Here is a tiny trained network, its code and every weight. The questions are about switching its units off for an input and a class, where a switched-off unit gives its printed mean instead of its output.

import numpy as np


def w(rows, s, z=0):
    codes = np.array(rows[::2]) - 128.0
    scale = np.full(codes.shape[1], s)
    scale[-1] = z or s
    return codes * scale


def norm(h):
    return h / np.sqrt((h * h).mean(-1, keepdims=True) + 1e-5)


def f(y):
    return np.maximum(y, 0)


def log_softmax(a):
    a = a - a.max(-1, keepdims=True)
    return a - np.log(np.exp(a).sum(-1, keepdims=True))


def net(x, mask):
    res = np.array(x, float).reshape(1, 8) / 4 @ E
    u = 0
    for l in range(2):
        y = f(norm(res) @ A[l][:, :-1].T + A[l][:, -1])
        res = res + np.where(mask[u : u + 6], y, B[l][:, -1]) @ B[l][:, :-1]
        u += 6
    return log_softmax(norm(res)[-1] @ U[:, :-1].T + U[:, -1])


A, B = {}, {}
E = w([
[126,130,125,128],'x0',
[192,96,241,196],'x1',
[165,253,228,26],'x2',
[108,115,142,122],'x3',
[2,234,91,195],'x4',
[92,106,151,118],'x5',
[137,134,122,130],'x6',
[143,139,117,132],'x7',
],0.0047)
A[0] = w([
[100,156,99,114,100],'0.n0',
[164,112,119,129,107],'0.n1',
[165,76,103,96,99],'0.n2',
[137,240,177,84,55],'0.n3',
[147,190,162,11,182],'0.n4',
[107,125,77,69,254],'0.n5',
],0.013,0.0037)
B[0] = w([
[67,130,147,167,167],'0.n0',
[85,97,176,112,152],'0.n1',
[63,65,151,70,173],'0.n2',
[7,41,183,80,236],'0.n3',
[248,211,125,109,254],'0.n4',
[197,161,26,113,211],'0.n5',
],0.013,0.008)
A[1] = w([
[77,169,30,96,67],'1.n0',
[98,137,38,30,120],'1.n1',
[140,71,97,141,171],'1.n2',
[78,182,97,236,158],'1.n3',
[97,142,101,34,4],'1.n4',
[64,253,160,137,50],'1.n5',
],0.015,0.004)
B[1] = w([
[65,64,145,7,225],'1.n0',
[168,150,55,186,254],'1.n1',
[107,114,165,169,183],'1.n2',
[117,234,157,130,204],'1.n3',
[104,95,103,202,193],'1.n4',
[166,30,107,193,198],'1.n5',
],0.022,0.0084)
U = w([
[126,30,15,169,249],'0',
[94,22,229,192,197],'1',
[248,189,69,103,117],'2',
[205,123,229,41,50],'3',
[31,205,60,89,36],'4',
[80,228,196,197,113],'5',
],0.015,0.0016)

Each question gives the input, the list of numbers given to net, and the class t.
The units are the neurons (one row each of A and B). Each row of codes is followed by its name. A weight is (code - 128) times the scale printed after its matrix; where a second scale follows, it is the last column's (A, B and U).
mask holds one flag per neuron, layer by layer. A switched-off neuron (its flag False) gives its mean, the last column of its row in B, instead of its output. The means were averaged over made-up inputs and are rounded, as every weight is.
A unit's drop is (log p(t) with every unit on - log p(t) with that unit switched off) / (log p(t) with every unit on - log p(t) with every unit switched off).
The circuit of an input: a set's keep is (log p(t) with only the set's units on - log p(t) with every unit switched off) / (log p(t) with every unit on - log p(t) with every unit switched off). Starting from all 12 units, units are removed one at a time, each time the one whose removal leaves the highest keep (on an exact tie, the one counted first), for as long as the keep stays at least 0.8.
units of the circuit, in order: the units of the circuit, biggest drop first
most important unit: the unit with the biggest drop
top k neurons: the k neurons with the biggest drops, biggest first
k most important neurons of layer l: the k neurons of layer l with the biggest drops, biggest first
input [1,-7,6,3,1,6,-8,2], class 0: top 2 neurons => 0.n3, 1.n4
input [3,1,-2,-2,-3,2,-3,7], class 1: 3 most important neurons of layer 0 => 0.n5, 0.n4, 0.n1
input [8,2,5,7,-3,-7,-1,6], class 3: most important unit => 0.n4
input [-3,6,1,8,-3,8,-5,-1], class 3: top 4 neurons => 1.n4, 1.n1, 1.n5, 0.n3
input [1,1,0,1,3,-7,2,-3], class 5: top 2 neurons => 0.n4, 0.n5
input [8,2,2,-1,-3,1,3,6], class 3: units of the circuit, in order => 1.n1, 0.n4
input [-5,2,-8,-5,3,6,-8,-2], class 5: units of the circuit, in order => 1.n3, 0.n3
input [8,3,1,6,-5,2,6,8], class 3: top 4 neurons => 1.n1, 0.n5, 0.n3, 1.n5
input [5,3,1,-7,-3,7,-1,-8], class 3: units of the circuit, in order => 1.n1, 0.n3
input [7,7,3,-3,0,0,2,-3], class 3: 2 most important neurons of layer 1 => 1.n4, 1.n1
input [5,-6,-2,0,3,-8,-2,-8], class 4: units of the circuit, in order => 1.n0, 1.n3, 0.n0, 0.n3
input [-1,0,4,8,-4,-6,-2,-8], class 2: top 2 neurons => 0.n4, 1.n0
input [-5,3,-4,6,0,-8,4,-2], class 1: units of the circuit, in order => 1.n1, 0.n5
input [3,4,7,-8,4,-1,0,-8], class 1: top neuron => 0.n3
input [-7,7,2,-3,-6,8,0,-2], class 3: 4 most important neurons of layer 1 => 1.n1, 1.n5, 1.n4, 1.n2
input [6,2,-7,0,2,8,1,-7], class 5: top 2 neurons => 0.n3, 1.n3
input [2,-2,-8,1,4,-6,6,1], class 4: units of the circuit, in order => 1.n0, 1.n3
input [-8,3,-3,2,-1,3,8,-1], class 1: top 2 neurons => 0.n4, 1.n1
input [3,-6,-8,-8,2,-7,-4,3], class 4: units of the circuit, in order => 1.n0, 1.n5
input [6,2,4,7,4,3,2,-4], class 1: units of the circuit, in order => 0.n5
input [8,-8,-4,-4,2,-3,6,-5], class 4: 3 most important neurons of layer 1 => 1.n0, 1.n3, 1.n5
input [2,8,1,4,-3,-1,6,4], class 3: top 2 neurons => 1.n4, 1.n1
input [8,0,0,5,5,-4,1,2], class 4: 2 most important neurons of layer 0 => 0.n4, 0.n0
input [-7,-3,1,-8,-3,5,6,-4], class 2: 2 most important neurons of layer 0 => 0.n4, 0.n3
input [-5,-8,3,-6,0,-7,-1,0], class 2: 3 most important neurons of layer 0 => 0.n4, 0.n5, 0.n2
input [6,5,2,-3,-8,-8,6,3], class 3: 2 most important neurons of layer 1 => 1.n1, 1.n5
input [-5,8,-1,7,8,-2,6,-7], class 5: units of the circuit, in order => 1.n3
input [-5,3,5,-3,-1,-2,6,-5], class 3: units of the circuit, in order => 0.n4, 0.n3
input [2,-8,-4,-2,7,8,-3,-4], class 4: units of the circuit, in order => 1.n3, 1.n0, 0.n3
